Facts:
badrem Ψ [travor]
bigrifur Ψ [kini]
bragemor Ψ [sodrol]
bripil Ψ [skistum]
brirek Ψ [trebror]
bronis Ψ [pludisan]
daklon Ψ [gatofar]
dreplin Ψ [finir]
dromi Ψ [gatofar]
faskel Ψ [stobrik]
fibasti Ψ [sevas]
flidiske Ψ [grelor]
giflun Ψ [breflon]
godror Ψ [plofo]
gritum Ψ [truru]
grukil Ψ [travor]
gruvas Ψ [nustak]
gurostel Ψ [graklek]
keken Ψ [flona]
klalal Ψ [plosel]
klatri Ψ [flistu]
klifluk Ψ [bokla]
kostavir Ψ [netrim]
leskalem Ψ [gatofar]
luflatrem Ψ [stuflu]
mobrul Ψ [sevas]
neka Ψ [bobol]
patro Ψ [zasis]
pimepa Ψ [finir]
plestebu Ψ [ragin]
plosel Ψ [bafi]
rata Ψ [driskes]
skanan Ψ [ploflam]
skefom Ψ [drigren]
stiskik Ψ [bokla]
stizis Ψ [ragin]
stoflur Ψ [kini]
sukla Ψ [kluratro]
taplurik Ψ [plosel]
tefun Ψ [flidiske]
travor Ψ [fugel]
trimone Ψ [flekenu]
tugime Ψ [fugel]
vazal Ψ [gruvas]
velok Ψ [plosel]
vofliko Ψ [zago]
zeflus Ψ [luflatrem]
zegres Ψ [stutrur]
zimom Ψ [tefun]
[badrem giflun gramum gritum klumafu netrim puston vofliko] Π 719
[bigrifur brirek faskel flidiske keken ropinam stiskik trelus trofamo tugime vostim] Π 959
[biki broze gistom klatri mirem soklo stuflu] Π 307
[bobro fibasti gritramem klesim] Π 146
[bokla draklu grones grudron guskek klapal kostavir luflatrem mesogi neka nubru pegasim rata roskubom skistum stiplik travor tritrir trudros veflo velok vutek] Π 50
[bragemor daskan doza godror grustin gurostel klalal mobrul mutra patra plosel stizis taplurik zatre] Π 467
[brapunem drudo flona fugel graklek grukil gruvas klifluk larek mami muke netun skanan skegralum stoflur tagom trebror trimone vasam zago zegres] Π 557
[brolen daklon dronal gatrem lofir mozozil pifam storan tefun teresten vazal] Π 778
[bronis rida vonek zimom] Π 790
[datror dromi febir fladri liskim pliske stanuk zeflus] Π 178
[floskin leskalem pimepa vazel videklil] Π 203
[plestebu skestor taflar trular] Π 862
[skefom tuski tuskil] Π 261
{badrem bigrifur brolen faskel fibasti gatofar godror grusku gurostel keken kini klapal klatri liskim muke patra pliske pubri rigren roskubom skegralum skistum stanuk stizis stobrik stuflu taflar tagom tegra travor trebror tugime vasam vepudek vonek vostim vutek} Θ 618
{bafi bedadrom biki bripil broze dredrek drigren gistom luflatrem nalon neka nustak ropinam storan taplurik trelus vili zatre zeflus} Θ 362
{bigul bobro bruska daskan draklu febir grelor grones guskek klifluk kluratro kostavir leval lofir mesogi mutra napur netrim pebim plestebu plosel rostam skeste skestor stiplik stivu stoflur sukla tefun trebrul trofamo trudros truru veflo velok vofliko} Θ 271
{bobol bokla brapunem breflon brirek bronis datror doribral doza dromi drukun fiklasin finir fladri flekenu flemok flidiske flistu flona floskin fugel gatrem giflun gramum gritramem gritum grukil grustin gruvas kadra keti klalal klesim kloplen klumafu larek mami mirem mobrul mozozil nasko netun noklu nubru nulok patro pegasim pifam plaku pludisan puskam ragin rata rida skanan skefom sodrol soklo stiskik stizo stutrur teresten trimone trular tuski tuskil vazel videklil vidrasu zago zegres zimom} Θ 19
{bragemor daklon dreplin driskes dronal drudo graklek grudron leskalem pimepa ploflam plofo puston sevas tritrir vazal zasis} Θ 151
[badrem brapunem dromi godror liskim luflatrem mirem mobrul nalon netun pebim pimepa pubri rida roskubom sevas skefom taplurik travor vazal vepudek vutek zago zimom] α 796
[bafi bigrifur bobro brirek bronis daskan draklu dredrek drudo febir flistu fugel gatofar gramum gritum grudron grukil gruvas keti klesim larek mutra netrim nustak patra patro pegasim pliske plofo rata ropinam skanan skestor sodrol soklo tefun trular tuskil vasam vazel vofliko vonek] α 986
[bedadrom bigul bripil bruska datror drigren driskes dronal finir flona floskin gistom graklek grusku kini klapal klatri klumafu kluratro mami mozozil neka skeste skistum stobrik storan taflar trebror trelus videklil] α 113
[biki brolen doza dreplin flekenu flemok flidiske gatrem giflun grelor gurostel keken klifluk muke nasko nubru plestebu ragin skegralum stiplik stiskik stivu sukla tagom trofamo truru zegres] α 581
[bobol bokla bragemor breflon broze daklon doribral drukun faskel fibasti fiklasin fladri gritramem grones grustin guskek kadra klalal kloplen kostavir leskalem leval lofir mesogi napur noklu nulok pifam plaku ploflam plosel pludisan puskam puston rigren rostam stanuk stizis stizo stoflur stuflu stutrur tegra teresten trebrul trimone tritrir trudros tugime tuski veflo velok vidrasu vili vostim zasis zatre zeflus] α 408
δ rigren <- badrem bripil bruska fladri keken mesogi pubri vasam
δ leval <- bedadrom daskan dronal giflun graklek kostavir
δ stobrik <- bigrifur bobro drudo netrim trular tuskil
δ stivu <- biki gatrem stiskik sukla tagom taplurik veflo
δ plofo <- bokla
δ napur <- bragemor skegralum vostim
δ fiklasin <- brapunem klumafu liskim nasko skistum vazal
δ zasis <- brirek datror fibasti mami mobrul videklil vutek
δ nalon <- brolen doza gruvas
δ vidrasu <- bronis flidiske
δ gatofar <- broze guskek pifam plosel skestor
δ rostam <- daklon
δ flekenu <- doribral klapal trebror
δ flistu <- draklu larek
δ kloplen <- dreplin zatre
δ tegra <- dromi gurostel klatri muke stiplik tugime
δ dredrek <- faskel nulok
δ bigul <- febir grudron leskalem trelus
δ drigren <- flona mozozil trudros
δ trebrul <- floskin taflar zegres
δ kluratro <- fugel patra storan velok
δ kadra <- gistom
δ bafi <- godror pliske tritrir
δ stutrur <- gramum gritramem roskubom skefom stizis trofamo zago
δ finir <- gritum stuflu vazel
δ plaku <- grones
δ skeste <- grukil klalal klesim
δ grusku <- grustin pebim
δ ploflam <- kini
δ bobol <- klifluk rida
δ drukun <- lofir vofliko zeflus
δ nustak <- luflatrem
δ keti <- mirem sevas
δ vepudek <- mutra plestebu zimom
δ vili <- neka teresten tuski vonek
δ driskes <- netun puston
δ puskam <- nubru
δ grelor <- patro
δ noklu <- pegasim pimepa
δ ragin <- pludisan
δ breflon <- rata soklo
δ stizo <- ropinam skanan tefun
δ flemok <- stanuk stoflur
δ sodrol <- travor
δ truru <- trimone

Known rows:
bedadrom: [  5  -9  10  -2   4  29 -23  -1   3 -11 -13 -12  -3  -1 -11   2 -18 -12
  13   2 -25 -15  22 -22 -14  -2  -1 -17  11 -13  15   0 -26   2   8  20
 -11 -23   7 -14  -4  29   0 -14]
velok: [-31  27  -1 -15   1 -23  32  -6  -8  11   6 -18 -26  19   6  15  17   7
  37  14 -26  41  -8  -1 -31  -7 -13  13 -30  19 -11 -23  -9   5 -15   6
 -23   9 -38  -8 -16  13 -28 -10]
gruvas: [  0   7   5   3 -13  -3  22   0   3   2  11  13  -5  -2   1  -6   9  -9
   8  14  -9   1   6  18   9   0   9  14  -7 -10  -1 -13   6   0  -3  10
   1   6  -1  -6  -5  -4  -3  -8]
stiplik: [ -7  -9  -3  -6   5  -1 -11  -1  -8   6   0  -3  -4   5   9  -3   1   5
 -17 -15  14   4 -15  -4 -11   0  -9  -1   5   0 -11   0   3   1 -13 -10
  -3  -4   1  14   0  -6   5  16]
pludisan: [-2  0 -3  4  3 -3 -3  4  0  2 -6 -4 -2 -5  3  0  0  2  1 -2  4  4 -6 -2
 -1 -1  2 -7  1  5  1  6 -2 -1  4 -5 -1 -3  0  3  5 -1  7  4]
noklu: [ -2   2  -2   0   4   1  -4  -1  -1   2  -1  -4   6  -2  -1   6  -3   7
   0  -7   7   2   0  -6   2  -1  -2  -3  -1   5   5  11   0   0   1 -12
   0   0   4  -1   4   3   5  -3]
patra: [ 7  0 -3  4 10 -2  1  3  9 -6 -8  0  3 -4  3 -3 -6  1  1 -1 -2  1 -1 -3
  6  0  4 -5  2  6  5 10  2 -3 13  5  6  5 -9  0 11  0 -3  1]
taflar: [  2  -6   4  -2  11  13 -10   9  12   4  -8  -9  -8   0  -4  -2  -8  -2
  -6  -3   2   0   7  -8  -7   6   6 -12   0   0  -8   2   6  -2  -7  -3
   0   4   2   1   7  -2  -3   6]
pegasim: [ -4  -4  -1   6   9  -6  -4   1   7   8 -11  -2   1 -14   6   4  -5  -5
   4  -8   3  13 -12  -8   1   0   1   0   3   1   8  14  -7  -1   8   6
   1   0  -1  -4  12   8  -2   1]
grustin: [ 2  2 -7  5  7 -2  1  3  5 -4 -7 -2  0 -4  5 -4 -2  8  0 -3 -2  2 -1 -1
  1 -1  3 -6  2  5  3  8  4 -2  8 -4 -1 -4 -5  3 10 -4  8  3]
storan: [  5  -8  10  -4   6  32 -17  -2   4 -16 -13 -12  -2   0 -10  -2 -21  -8
  12   1 -30 -15  27 -23 -12  -2   4 -19   9 -13  15  -1 -25   0  11  16
  -8 -23   2 -15  -1  28   2 -13]
zago: [ -2   1  -2   6  -1  -7   5   2   0   2  -7  -3   9  -9   7  -1  -6   5
   6  -2  -2   3 -10  -1   3  -9   3   0   0   6   5  12  -3  -3  14   4
   8   1  -2   0   6   0   4   0]
finir: [ -2  -7   5   2   6  14 -11   3  11   5  -2  -2  -1  -2  -7   6  -4  -4
  -7  -7   4   3  11  -4  -1   8   2  -4   2  -6  -5   6   4   2 -12  -7
  -4   4   8  -5   0   0  -2  -1]
mami: [ -2  -7   1   3  11  11 -11   8  14   5 -11  -5  -7  -4   0   1  -6  -3
  -7  -5   1   7   6  -6  -7   7   4 -10   4  -4  -7   5   5   1  -7   1
   1   0   3  -1   2  -5   1   5]
netun: [ -3   1  -1   6  -1  -7   2   2   1   2  -9  -5   9 -10   5   0  -6   6
   7  -3   0   4 -10  -1   3 -11   3  -1  -1   9   7  13  -3  -3  15   4
   9   1  -4   0   7   1   4   1]
daskan: [  9  -1  -5   4  10  -8   4   5   8  -2  -6   2   3  -2   4  -2  -3   0
  -3  -3   5   3  -4  -1   7   2   4  -3  -1   9   1   8   8  -4  10   1
   8   9 -10   3  13  -7  -5   7]
faskel: [  0   7   1  -1 -15  -8   8   0  -9   0  13   7  -6   6  -2   1  14  -9
   3  14   0  -5  -2  14   0   3  -1   9  -1  -2  -7 -18   4   2  -8   4
  -2   3   5  -1 -11  -5  -1  -4]
pimepa: [  7  13   2   0 -19 -13  26   2  -4   1  15  12   4   8  -1 -10   8   6
   1  16  -1  -3   5  23  14  -4   9  17 -13   0  -6 -17  15   2   4   1
  13  15  -8   4  -8 -20  -3   3]
tagom: [ -4  -5  -3  -4   1   5  -9   1  -6  -3   0  -8  -5   5   3  -6  -2   9
 -11  -8   6  -6  -4  -3 -10  -1  -4 -11   3   0  -8   1   3   1  -8 -11
  -5  -5  -1   7   0  -2   9  10]

Rows:
No name comes twice in this set of rows, the named rows included.
[ -1  -5  16  -8 -10  28  -6 -12  -4  -7   2   3  -8   3 -10  -1  -5 -21
  15   9 -33 -12  23  -7 -10  -1  -2   2   9 -28  10 -21 -26   2  -2  28
 -15 -23   7 -16 -16  34  -4 -19]	neka
[-13 -10  -1  -3   3   5 -12  -2  -4   5  -4  -5  -5  -1   6  -1   0   7
 -10 -12   6   5 -12  -4 -11  -3  -6  -5   6  -5  -6   3  -3   1  -8  -8
  -8 -11   5  10   0   0  10  10]	nubru
[  3  -1  18  -5 -11  26  -5  -6  -3 -11   4  -1 -10   6 -16  -3  -4 -15
  15  16 -36 -18  30  -5 -10   2   2  -3   4 -23   9 -20 -23   2   0  25
 -15 -18  10 -18 -14  23  -3 -23]	bripil
[  3   3   7  -3  -7  15 -11 -11 -12 -15  -6  -9  22  -3  -9   9 -18  -1
  19  -3 -24 -21  11 -22   2 -16  -5  -6   6  -1  32   9 -35   0  27  13
   3 -20   8 -16  -4  36   1 -23]	nalon
[  6   1   3   0  -2  13 -19  -5 -10 -18 -10  -9   4  -1  -8   6 -12  -7
  18   4 -23 -17   7 -15  -8  -7  -7 -15  12  -1  23   3 -31   1  19  16
 -10 -26   7  -9  -7  29   4 -17]	broze
[  3   1  -3   2   2 -13   1   4  -3   4  -3  -1   9  -3   8   0  -2   4
  -1  -4   9   4 -17  -2   4  -5   0   2   0  12   1  11   2  -3   9   0
  11   8  -3   5   9  -4  -2   5]	pebim
[ -5  -3  -3   0   3  -4  -2  -2   0   6  -5   2  -1  -8   7  -1   1  -1
  -1  -6   5   8 -12  -1   0  -1   1   0   4  -1   4   5  -3  -2   2  -1
  -2  -5   2   1   6   4   4   3]	bokla
[ -3   1   2  -5 -16  -2  10  -2 -10   4  20   8  -8  18  -2  -8  14   4
 -12  11   7  -2   2  22  -4   3  -3  13  -6 -10 -19 -26  14   6 -22 -12
  -1   5   1  11 -18 -21   2  12]	dreplin
[  7  -1   7  -2 -30  -8  21 -13 -11   2  26  33   6  -3   6 -14  17 -14
  -8  11   0 -17  -6  28  23  -5   8  33   5 -24  -3 -24   6  -3  -3  15
  14   2  14   3 -11  -2   4  -4]	travor
[ -3  -6  -4  -4  -1  -2 -16   5  -6   2   1  -7  -6   6   2   2   4   3
 -13  -4  17  -2 -12   1 -12   3  -8  -7   5   7 -15  -2   9   3 -15 -12
  -3  -1   6  13  -7 -12   4  14]	trofamo
[  2 -10   4   0  13   4 -11   6   9   9  -7  -3 -10   0  -3  -1  -2  -3
 -12  -5  10   8  -1  -4  -7  11  -2  -7   2   1 -12   6   7  -2  -9  -2
   0   9   2   1   8 -11  -7   9]	bruska
[  2  -8  -1   1  11   5 -11   4  10   8  -1  -2   1   6  -9   6  -6  -2
 -14  -7  18   9   7  -3   0  12  -3  -1  -2  -1  -8   4  11   4 -15 -13
   3  13   3   2   0 -10 -11   9]	driskes
[-31  38  -4 -18   2 -21  40  -3  -5   3   6 -31 -31  30   3  13  18  22
  49  24 -40  42   6  -2 -39  -9 -14   5 -42  31 -13 -25  -4   7 -11   5
 -30  14 -55 -10 -19   8 -34 -15]	plosel

Now the same things, written a new way:
Known rows:
tuskil: [ 15  19 -12  -4  -9   1   1   0   0  11  12   1 -17 -18   9]
bragemor: [ 17 -32 -17 -15 -20  19  -5  21   9  34 -32   7 -12 -10  -5]
godror: [  7 -42 -23 -14   3  37  20  16  35   8 -13  -4 -20  -9   5]
pegasim: [ 15   7  -2  17  13 -17   5 -10  -8  -2  12  -2  -8   0   5]
grudron: [ -6  -6 -11  24  -7  -1  12  -9   1 -11 -10   5   1   9   2]
travor: [-18  10  27  49  -2  40  65  27  16  -8  -8 -17  28  -8   5]
vasam: [-30 -16 -12  16   9   7   7   3  17 -16  20  13   4  -4  -1]
tagom: [-18  -5   0 -11  34  11  26 -16  21 -10  -8  -2   5 -16  -7]
mami: [ -7  12 -11   6 -27  11 -20   5 -17   3  18  -6 -22  13   8]
puston: [-22  10   0   4   0   0 -13   1 -12  10 -26   3  -1  24 -10]
gatrem: [ 18  24   2  -4  11 -19   5 -10  10  -8   3  -6  -7 -53   0]
storan: [ -3  15   5  -5  10  11 -16   9   9   4  27  -9   9 -14  -4]
ropinam: [  6  22  25   8  32  11   2  -3  11 -14  26  -1  -5   5  -7]
gatofar: [-26  -9  -3 -24  23 -19   8 -31   0 -17  19   9   7  45   6]
vili: [ 22  -4  40 -25  14   3 -11   9  -9   8  13  -1  23   8  -8]
ploflam: [-15  26  -7 -18 -19 -13  11 -17 -29   4  -7   9  38  29  -3]
stizo: [  9  12  19  -8 -12 -28 -14   6 -19  19  -2  -1   5   1   1]
pludisan: [ -3  36 -12  -9  -3 -21  -3 -12 -42  25  13  -1  13  25   1]
driskes: [-24  20 -28 -14 -12 -15  12 -12 -18 -10  10   2  29  47  10]

Rows:
No name comes twice in this set of rows, the named rows included.
[ -7 -33  14   9  -8  20   1  19  35  25  -5 -12  14 -26   5]	klatri
[ 31 -28  -7 -31   5   2 -32  17  -2  55 -22  -1 -30 -23  -1]	klalal
[-25 -20  48   9   9  11 -14  17  22  15 -27  -2   2 -25 -13]	faskel
[-34   1  -2 -14   2  -6  13 -18 -18  29  15   5  42  21  -2]	stuflu
[ 26   1  24   3  27 -27  -8   1  26  -7 -27  -5 -30 -62  -6]	stiskik
[  8 -46   3 -30  15  33  -9  11  28  42 -26   3  -9  -8  -3]	stizis
[-15   5  61  43 -28  42  42  47  30  29 -31 -11  24 -42 -12]	tugime
[ 17   5 -12 -32  -8   6  -2   7 -17  45  -7   0 -14   5   3]	grustin
[-14 -13  26 -16   3   3   2   0   2  12  -2   6  23   4  -2]	tegra
[  3  75  -6  38 -25  13  62  21 -20  19  19  -8  15  10  12]	fugel
[ -6  22  -5 -25  31  -4  -8  -7 -17  -7  41  -2  21  47   7]	drigren
[ 46 -27 -17 -39  54  32  -2  18  32  11  -3 -11 -24 -25  -1]	taplurik
[-20  17  -5 -17 -37   1  -2 -18 -36  13   1  10  20  42   0]	zasis
[-25 -21   9  -9  10 -13   1  10  -1  -7   3   9  24   2  -7]	rigren

